Here is a tiny trained network, its code and every weight. The questions are about switching its units off for an input and a class, where a switched-off unit gives its printed mean instead of its output.

import numpy as np


def w(rows, s, z=0):
    codes = np.array(rows[::2]) - 128.0
    scale = np.full(codes.shape[1], s)
    scale[-1] = z or s
    return codes * scale


def norm(h):
    return h / np.sqrt((h * h).mean(-1, keepdims=True) + 1e-5)


def f(y):
    return y / 2 * (1 + np.tanh(0.7978845608 * (y + 0.044715 * y**3)))


def log_softmax(a):
    a = a - a.max(-1, keepdims=True)
    return a - np.log(np.exp(a).sum(-1, keepdims=True))


def net(x, mask):
    res = np.array(x, float).reshape(1, 4) / 4 @ E
    u = 0
    for l in range(2):
        y = f(norm(res) @ A[l][:, :-1].T + A[l][:, -1])
        res = res + np.where(mask[u : u + 3], y, B[l][:, -1]) @ B[l][:, :-1]
        u += 3
    return log_softmax(norm(res)[-1] @ U[:, :-1].T + U[:, -1])


A, B = {}, {}
E = w([
[96,162,174,160,68,12,67,188,65,131],'x0',
[125,195,102,85,136,179,12,123,114,100],'x1',
[220,143,217,210,172,191,136,200,191,202],'x2',
[37,180,1,245,177,91,188,70,152,152],'x3',
],0.0092)
A[0] = w([
[228,255,40,231,240,143,89,183,235,121,93],'L0N0',
[149,41,148,37,36,221,90,163,93,166,125],'L0N1',
[51,227,224,226,175,47,81,146,106,118,2],'L0N2',
],0.006,0.0033)
B[0] = w([
[70,42,117,90,76,84,153,148,61,77,254],'L0N0',
[95,106,249,136,159,182,156,139,205,103,223],'L0N1',
[160,177,83,131,15,129,141,109,112,157,180],'L0N2',
],0.012,0.0062)
A[1] = w([
[62,1,67,192,134,128,187,161,58,114,164],'L1N0',
[185,191,133,89,147,126,27,121,130,46,122],'L1N1',
[133,235,163,101,164,69,46,182,61,58,2],'L1N2',
],0.008,0.0029)
B[1] = w([
[49,17,208,34,216,115,78,196,221,62,252],'L1N0',
[255,212,213,44,119,191,194,154,231,15,155],'L1N1',
[87,2,47,104,111,216,231,244,124,176,150],'L1N2',
],0.0074,0.011)
U = w([
[138,188,65,217,45,56,73,174,36,156,99],'0',
[190,77,218,101,141,201,190,196,206,154,239],'1',
[28,60,42,99,167,30,129,119,81,53,193],'2',
[245,185,44,160,186,96,67,64,58,185,5],'3',
[165,233,61,110,207,162,83,51,184,84,37],'4',
[216,198,64,197,193,127,134,43,46,217,2],'5',
],0.011,0.0066)

Each question gives the input, the list of numbers given to net, and the class t.
The units are the neurons (one row each of A and B). Each row of codes is followed by its name. A weight is (code - 128) times the scale printed after its matrix; where a second scale follows, it is the last column's (A, B and U).
mask holds one flag per neuron, layer by layer. A switched-off neuron (its flag False) gives its mean, the last column of its row in B, instead of its output. The means were averaged over made-up inputs and are rounded, as every weight is.
A unit's drop is (log p(t) with every unit on - log p(t) with that unit switched off) / (log p(t) with every unit on - log p(t) with every unit switched off).
The circuit of an input: a set's keep is (log p(t) with only the set's units on - log p(t) with every unit switched off) / (log p(t) with every unit on - log p(t) with every unit switched off). Starting from all 6 units, units are removed one at a time, each time the one whose removal leaves the highest keep (on an exact tie, the one counted first), for as long as the keep stays at least 0.8.
circuit, biggest first: the units of the circuit, biggest drop first
unit that matters most: the unit with the biggest drop
k most important neurons: the k neurons with the biggest drops, biggest first
k most important neurons of layer l: the k neurons of layer l with the biggest drops, biggest first
drop of u: that unit's drop, to one decimal
input [8,-2,6,-2], class 0: unit that matters most -> L1N0
input [8,-1,-1,6], class 0: 2 most important neurons of layer 0 -> (L0N2; L0N0)
input [5,4,-6,6], class 0: 2 most important neurons of layer 0 -> (L0N0; L0N2)
input [6,-1,-4,4], class 0: circuit, biggest first -> (L0N2; L0N0; L1N0)
input [5,3,2,-1], class 0: 2 most important neurons -> (L0N2; L1N0)
input [8,7,-6,5], class 0: circuit, biggest first -> (L1N0; L0N0)
input [-2,2,-4,0], class 4: circuit, biggest first -> (L0N0; L1N0)
input [4,-6,7,7], class 2: 2 most important neurons of layer 0 -> (L0N0; L0N1)
input [5,2,-6,-4], class 1: circuit, biggest first -> (L0N0; L1N1)
input [8,-1,1,-3], class 0: 2 most important neurons -> (L1N0; L0N2)
input [6,-3,-1,6], class 0: 2 most important neurons -> (L0N2; L0N0)
input [-3,-4,-8,-6], class 1: 2 most important neurons of layer 0 -> (L0N1; L0N0)
input [6,-4,-3,6], class 0: circuit, biggest first -> (L0N2; L0N0; L0N1)
input [1,-3,4,3], class 2: unit that matters most -> L0N0
input [7,8,-3,-2], class 1: 3 most important neurons -> (L1N1; L1N2; L0N0)
input [8,7,-1,1], class 0: 2 most important neurons -> (L0N2; L1N0)
input [2,2,5,4], class 2: drop of L0N0 -> 1.7
input [7,5,-3,-4], class 1: drop of L1N1 -> 0.1
input [-3,4,3,1], class 2: drop of L0N0 -> 1.1
input [-7,4,4,2], class 2: drop of L0N0 -> 0.7
input [-3,5,5,0], class 2: most important neuron of layer 0 -> (L0N0)
